Below are the code and all the weights of a small trained network. Each question names an input and a class and asks about switching units off, where a switched-off unit gives its printed mean instead of its output.

import numpy as np


def w(rows, s, z=0):
    codes = np.array(rows[::2]) - 128.0
    scale = np.full(codes.shape[1], s)
    scale[-1] = z or s
    return codes * scale


def norm(h):
    return h / np.sqrt((h * h).mean(-1, keepdims=True) + 1e-5)


def f(y):
    return np.maximum(y, 0)


def log_softmax(a):
    a = a - a.max(-1, keepdims=True)
    return a - np.log(np.exp(a).sum(-1, keepdims=True))


def net(x, mask):
    res = np.array(x, float).reshape(1, 8) / 4 @ E
    u = 0
    for l in range(3):
        y = f(norm(res) @ A[l][:, :-1].T + A[l][:, -1])
        res = res + np.where(mask[u : u + 8], y, B[l][:, -1]) @ B[l][:, :-1]
        u += 8
    return log_softmax(norm(res)[-1] @ U[:, :-1].T + U[:, -1])


A, B = {}, {}
E = w([
[163,204,218,123,105,181,203,94,202,126,165,104],'x0',
[140,136,126,137,122,119,119,134,132,111,122,124],'x1',
[124,137,123,115,138,119,127,110,128,126,121,115],'x2',
[125,118,131,123,143,137,124,125,139,138,134,135],'x3',
[187,188,143,50,84,87,53,90,126,221,117,245],'x4',
[104,132,132,133,122,142,114,124,130,150,130,119],'x5',
[144,116,140,131,134,113,125,106,127,133,123,114],'x6',
[117,110,133,25,85,9,150,254,208,203,181,56],'x7',
],0.0035)
A[0] = w([
[191,171,114,73,120,136,112,86,122,177,108,186,2],'0.n0',
[168,160,159,192,162,207,92,50,52,109,76,215,50],'0.n1',
[167,150,129,55,73,95,84,142,122,199,112,198,12],'0.n2',
[138,206,207,120,112,199,173,41,177,93,156,148,88],'0.n3',
[100,82,39,77,113,64,3,137,69,149,106,186,41],'0.n4',
[165,224,200,76,85,170,155,89,208,140,164,148,20],'0.n5',
[103,61,47,132,163,138,62,103,61,98,96,183,66],'0.n6',
[177,183,117,117,90,178,65,63,101,160,77,234,83],'0.n7',
],0.0045,0.0036)
B[0] = w([
[85,163,182,158,167,24,66,165,104,113,208,89,170],'0.n0',
[147,196,49,11,70,183,82,65,159,108,108,154,255],'0.n1',
[48,132,203,114,191,29,29,196,145,83,223,73,191],'0.n2',
[187,135,107,226,154,158,169,159,43,201,60,101,225],'0.n3',
[219,144,166,210,127,147,206,219,85,221,66,19,211],'0.n4',
[215,154,151,207,134,132,209,254,67,219,61,15,202],'0.n5',
[197,157,119,227,149,169,211,171,82,202,77,90,207],'0.n6',
[14,186,179,196,242,65,66,102,142,60,205,125,232],'0.n7',
],0.0044,0.0059)
A[1] = w([
[127,155,137,132,142,118,110,157,137,144,138,91,144],'1.n0',
[101,103,121,166,143,168,153,129,120,91,114,95,112],'1.n1',
[76,69,127,90,35,128,145,121,204,150,120,208,36],'1.n2',
[66,99,161,55,66,148,137,106,153,144,153,209,60],'1.n3',
[122,125,157,135,129,143,158,120,161,90,137,96,116],'1.n4',
[117,76,98,88,105,158,135,91,137,109,66,254,12],'1.n5',
[117,92,91,136,133,102,95,137,97,143,109,139,110],'1.n6',
[122,125,139,80,45,91,115,118,203,126,160,221,25],'1.n7',
],0.0097,0.011)
B[1] = w([
[126,92,119,95,108,146,121,107,142,109,111,154,254],'1.n0',
[112,175,160,121,178,65,78,154,120,123,181,131,205],'1.n1',
[58,123,134,62,106,136,124,127,180,94,127,189,128],'1.n2',
[158,105,118,146,103,128,180,155,64,213,121,109,128],'1.n3',
[120,120,130,144,136,107,78,151,96,168,100,123,158],'1.n4',
[72,91,150,85,175,89,63,177,174,131,160,94,128],'1.n5',
[154,153,186,155,121,145,150,138,117,153,91,103,148],'1.n6',
[130,2,165,146,152,113,88,153,49,209,128,24,128],'1.n7',
],0.0079,0.0075)
A[2] = w([
[109,154,92,127,139,162,98,74,117,98,118,151,118],'2.n0',
[86,87,159,111,57,132,172,106,100,96,176,157,7],'2.n1',
[140,157,169,126,108,132,121,112,139,160,123,172,131],'2.n2',
[101,137,148,119,151,93,92,122,133,111,185,131,123],'2.n3',
[116,146,94,129,127,173,110,78,120,102,110,145,117],'2.n4',
[129,87,124,68,74,124,116,137,161,127,106,132,104],'2.n5',
[123,94,155,69,94,110,116,152,139,144,123,122,117],'2.n6',
[87,111,55,125,106,150,137,9,137,96,126,181,37],'2.n7',
],0.011)
B[2] = w([
[143,53,87,42,47,131,186,107,225,121,161,163,253],'2.n0',
[239,125,35,106,160,88,110,119,173,67,74,144,128],'2.n1',
[77,38,159,144,183,113,81,190,80,93,99,33,184],'2.n2',
[20,125,173,98,182,87,59,125,113,36,214,169,247],'2.n3',
[117,47,113,73,54,98,199,139,185,145,150,153,228],'2.n4',
[162,106,39,142,103,242,190,2,143,54,143,228,196],'2.n5',
[126,146,63,142,107,197,157,14,135,95,113,194,253],'2.n6',
[173,84,43,72,50,102,216,229,197,132,133,194,154],'2.n7',
],0.0056,0.0049)
U = w([
[130,68,23,38,31,201,195,19,213,68,163,224,37],'0',
[23,153,209,115,216,23,8,160,105,73,217,124,96],'1',
[244,148,144,231,124,153,195,219,62,254,18,19,252],'2',
],0.0096,0.0027)

Each question gives the input, the list of numbers given to net, and the class t.
The units are the neurons (one row each of A and B). Each row of codes is followed by its name. A weight is (code - 128) times the scale printed after its matrix; where a second scale follows, it is the last column's (A, B and U).
mask holds one flag per neuron, layer by layer. A switched-off neuron (its flag False) gives its mean, the last column of its row in B, instead of its output. The means were averaged over made-up inputs and are rounded, as every weight is.
A unit's drop is (log p(t) with every unit on - log p(t) with that unit switched off) / (log p(t) with every unit on - log p(t) with every unit switched off).
The circuit of an input: a set's keep is (log p(t) with only the set's units on - log p(t) with every unit switched off) / (log p(t) with every unit on - log p(t) with every unit switched off). Starting from the 12 units with the biggest drops (on a tie, the unit counted first), units are removed one at a time, each time the one whose removal leaves the highest keep (on an exact tie, the one counted first), for as long as the keep stays at least 0.8.
circuit, biggest first: the units of the circuit, biggest drop first
k most important neurons: the k neurons with the biggest drops, biggest first
top k neurons in layer l: the k neurons of layer l with the biggest drops, biggest first
drop when u is switched off: that unit's drop, to one decimal
input [7,-2,5,6,-7,5,8,-2], class 1: 4 most important neurons => [1.n1, 0.n4, 0.n6, 0.n5]
input [3,-8,6,3,-3,8,3,-2], class 1: circuit, biggest first => [1.n1]
input [6,-8,0,-6,6,5,-3,2], class 1: 4 most important neurons => [0.n2, 0.n0, 0.n4, 0.n6]
input [7,8,-8,-7,-7,6,-1,4], class 1: 3 most important neurons => [1.n1, 0.n4, 0.n6]
input [-5,0,-2,1,-4,1,2,-2], class 2: 2 most important neurons => [0.n6, 0.n7]
input [-6,5,3,7,-2,2,6,-5], class 2: 3 most important neurons => [0.n6, 1.n0, 0.n4]
input [8,8,-2,-2,6,3,-6,-1], class 2: top 2 neurons in layer 0 => [0.n5, 0.n3]
input [7,5,8,0,4,-3,2,-4], class 2: 2 most important neurons => [0.n5, 0.n3]
input [0,1,4,-8,-6,-3,8,6], class 0: top 2 neurons in layer 0 => [0.n7, 0.n3]
input [-1,4,-4,6,6,3,-8,6], class 0: 3 most important neurons => [1.n0, 1.n1, 2.n6]
input [3,6,1,2,3,-3,-4,-2], class 1: 2 most important neurons => [0.n7, 0.n0]
input [7,-8,2,-8,-7,2,-5,-2], class 1: 2 most important neurons => [1.n1, 0.n4]
input [-5,-1,-7,-7,4,5,6,3], class 2: 2 most important neurons => [0.n4, 1.n1]
input [5,8,-6,-2,-3,8,0,-4], class 2: circuit, biggest first => [0.n3]
input [8,-7,-1,-7,3,3,-1,-6], class 2: 2 most important neurons => [0.n5, 0.n3]
input [6,5,-4,-5,-6,2,0,7], class 0: 3 most important neurons => [0.n7, 0.n3, 0.n6]
input [-4,-4,-6,-7,-1,-1,1,-3], class 2: drop when 0.n6 is switched off => 1.4
input [2,-4,0,-1,4,7,3,7], class 0: drop when 0.n7 is switched off => 0.1
input [6,2,-3,5,-7,5,-4,8], class 0: drop when 0.n7 is switched off => 3.1
input [-3,-6,-6,-8,4,-5,-5,-2], class 1: circuit, biggest first => [0.n7]
